Below is a small trained network, with its code and all its weights. Each question gives an input and a target symbol and asks what happens when units are switched off, that is, made to give their printed mean instead of their output.

import numpy as np


def w(rows, s, z=0):
    codes = np.array(rows[::2]) - 128.0
    scale = np.full(codes.shape[1], s)
    scale[-1] = z or s
    return codes * scale


def f(y):
    return y / 2 * (1 + np.tanh(0.7978845608 * (y + 0.044715 * y**3)))


def softmax(a):
    e = np.exp(a - a.max(-1, keepdims=True))
    return e / e.sum(-1, keepdims=True)


def log_softmax(a):
    a = a - a.max(-1, keepdims=True)
    return a - np.log(np.exp(a).sum(-1, keepdims=True))


def net(x, mask):
    ids = ['αβγδεηθλπστφψω'.index(c) for c in x.split()]
    T = len(ids)
    res = E[ids] + P[:T]
    r = res
    for j in range(3):
        rows = slice(2 * j, 2 * j + 2)
        q, k, v = (r @ M[0][rows].T for M in (Q, K, V))
        z = softmax(np.where(np.tri(T) > 0, q @ k.T / 2**0.5, -1e9)) @ v
        o = O[0][rows]
        res = res + np.where(mask[j], z, o[:, -1]) @ o[:, :-1]
    y = f(res @ A[0][:, :-1].T + A[0][:, -1])
    res = res + np.where(mask[3:11], y, B[0][:, -1]) @ B[0][:, :-1]
    return log_softmax(res[-1] @ U[:, :-1].T + U[:, -1])


Q, K, V, O, A, B = {}, {}, {}, {}, {}, {}
E = w([
[83,102,142,140],'α',
[111,107,137,176],'β',
[142,154,97,138],'γ',
[129,171,114,140],'δ',
[120,6,146,140],'ε',
[132,125,90,146],'η',
[112,107,115,148],'θ',
[94,124,115,135],'λ',
[89,93,123,121],'π',
[118,134,142,160],'σ',
[93,160,142,121],'τ',
[126,98,105,135],'φ',
[90,125,119,101],'ψ',
[105,108,90,114],'ω',
],0.023)
P = w([
[126,109,11,179],'0',
[94,137,170,183],'1',
[86,135,148,173],'2',
[84,136,132,164],'3',
[91,140,135,172],'4',
[92,134,139,168],'5',
[83,130,134,163],'6',
[88,141,137,178],'7',
[87,132,143,183],'8',
[91,133,140,179],'9',
[92,126,140,182],'10',
[83,130,149,186],'11',
[89,130,138,182],'12',
[89,135,137,181],'13',
],0.013)
Q[0] = w([
[98,123,97,90],'head 0',
[179,177,147,38],'head 0',
[57,154,71,229],'head 1',
[95,121,156,80],'head 1',
[15,119,143,100],'head 2',
[6,115,29,194],'head 2',
],0.023)
K[0] = w([
[115,142,128,179],'head 0',
[147,137,237,82],'head 0',
[49,155,2,191],'head 1',
[144,148,130,177],'head 1',
[54,95,118,126],'head 2',
[88,14,61,202],'head 2',
],0.023)
V[0] = w([
[250,151,43,138],'head 0',
[52,140,169,220],'head 0',
[50,228,95,86],'head 1',
[173,203,204,252],'head 1',
[213,66,188,92],'head 2',
[166,76,91,142],'head 2',
],0.022)
O[0] = w([
[165,248,152,88,249],'head 0',
[129,77,197,234,197],'head 0',
[211,79,143,51,112],'head 1',
[239,199,129,221,34],'head 1',
[91,155,22,143,25],'head 2',
[56,162,150,135,249],'head 2',
],0.016)
A[0] = w([
[159,24,189,154,55],'neuron 0',
[211,137,107,173,114],'neuron 1',
[161,179,150,132,51],'neuron 2',
[91,115,45,96,154],'neuron 3',
[186,136,159,182,193],'neuron 4',
[99,203,53,152,2],'neuron 5',
[255,120,146,118,72],'neuron 6',
[60,153,92,212,96],'neuron 7',
],0.0092,0.004)
B[0] = w([
[227,145,22,187,251],'neuron 0',
[46,132,237,100,148],'neuron 1',
[150,71,74,124,184],'neuron 2',
[213,154,154,197,164],'neuron 3',
[84,143,69,89,193],'neuron 4',
[101,26,165,154,194],'neuron 5',
[89,78,11,158,157],'neuron 6',
[195,147,112,59,210],'neuron 7',
],0.012,0.02)
U = w([
[123,66,152,66,36],'α',
[51,117,90,181,137],'β',
[149,74,116,108,107],'γ',
[55,153,109,117,28],'δ',
[64,2,141,141,125],'ε',
[198,74,184,106,154],'η',
[120,87,133,115,255],'θ',
[170,45,158,70,88],'λ',
[84,91,91,98,150],'π',
[111,84,217,184,190],'σ',
[134,53,165,179,80],'τ',
[172,131,162,73,153],'φ',
[152,172,129,146,153],'ψ',
[144,133,103,66,79],'ω',
],0.0066,0.0045)

Each question gives the input, a string of symbols that net reads in full, and the target symbol t.
The units are the heads (2 rows each of Q, K, V and O) and the neurons (one row each of A and B). Each row of codes is followed by its name. A weight is (code - 128) times the scale printed after its matrix; where a second scale follows, it is the last column's (O, A, B and U).
mask holds one flag per unit, heads first, then neurons. A switched-off unit (its flag False) gives its mean, the last column of its rows in O or B, instead of its output. The means were averaged over made-up inputs and are rounded, as every weight is.
A unit's drop is (log p(t) with every unit on - log p(t) with that unit switched off) / (log p(t) with every unit on - log p(t) with every unit switched off).
The circuit of an input: a set's keep is (log p(t) with only the set's units on - log p(t) with every unit switched off) / (log p(t) with every unit on - log p(t) with every unit switched off). Starting from all 11 units, units are removed one at a time, each time the one whose removal leaves the highest keep (on an exact tie, the one counted first), for as long as the keep stays at least 0.8.
units of the circuit, in order: the units of the circuit, biggest drop first
unit that matters most: the unit with the biggest drop
top k neurons: the k neurons with the biggest drops, biggest first
heads that matter: for each layer, one digit per head in row order, 1 if its drop is at least 0.15 and else 0, layers parted by /
input θ γ π θ σ η θ β θ β, target σ: units of the circuit, in order : neuron 7; head 2
input τ π π ω γ, target γ: heads that matter : 111
input θ δ θ θ δ π β π π φ σ, target σ: heads that matter : 001
input β π θ π δ, target ψ: heads that matter : 110
input γ τ φ θ, target ω: top 3 neurons : neuron 6; neuron 5; neuron 2
input β ψ α η γ θ, target ψ: unit that matters most : head 1
input φ σ θ, target δ: units of the circuit, in order : head 0; head 1; neuron 0
input φ σ θ θ ψ, target δ: heads that matter : 110
input τ β φ θ π π ω φ π, target γ: units of the circuit, in order : head 1; neuron 0; head 2; neuron 6
input ω β σ θ π θ θ τ τ π δ, target α: heads that matter : 111
input ω σ θ, target α: units of the circuit, in order : head 1; head 0; neuron 0
input σ η θ β, target β: top 3 neurons : neuron 4; neuron 6; neuron 7
input λ π φ η, target η: units of the circuit, in order : head 2; head 1
input η θ θ λ, target φ: units of the circuit, in order : head 0; head 2
input φ β θ α π θ ψ θ α λ σ β θ α, target δ: unit that matters most : head 0
input γ θ β β γ α θ, target ω: top 2 neurons : neuron 6; neuron 5
input τ δ η θ τ τ β θ φ, target γ: units of the circuit, in order : head 1; neuron 0; neuron 6; head 2
input ψ λ ψ θ π δ τ η, target λ: heads that matter : 011
input π θ θ φ ω ψ, target ε: heads that matter : 110
input α π π σ ψ σ α π β θ ω θ, target τ: units of the circuit, in order : head 0; neuron 0
input σ β θ θ γ, target β: top 3 neurons : neuron 4; neuron 6; neuron 7
input τ τ φ, target γ: heads that matter : 111
input β θ τ ω η, target ψ: units of the circuit, in order : head 1
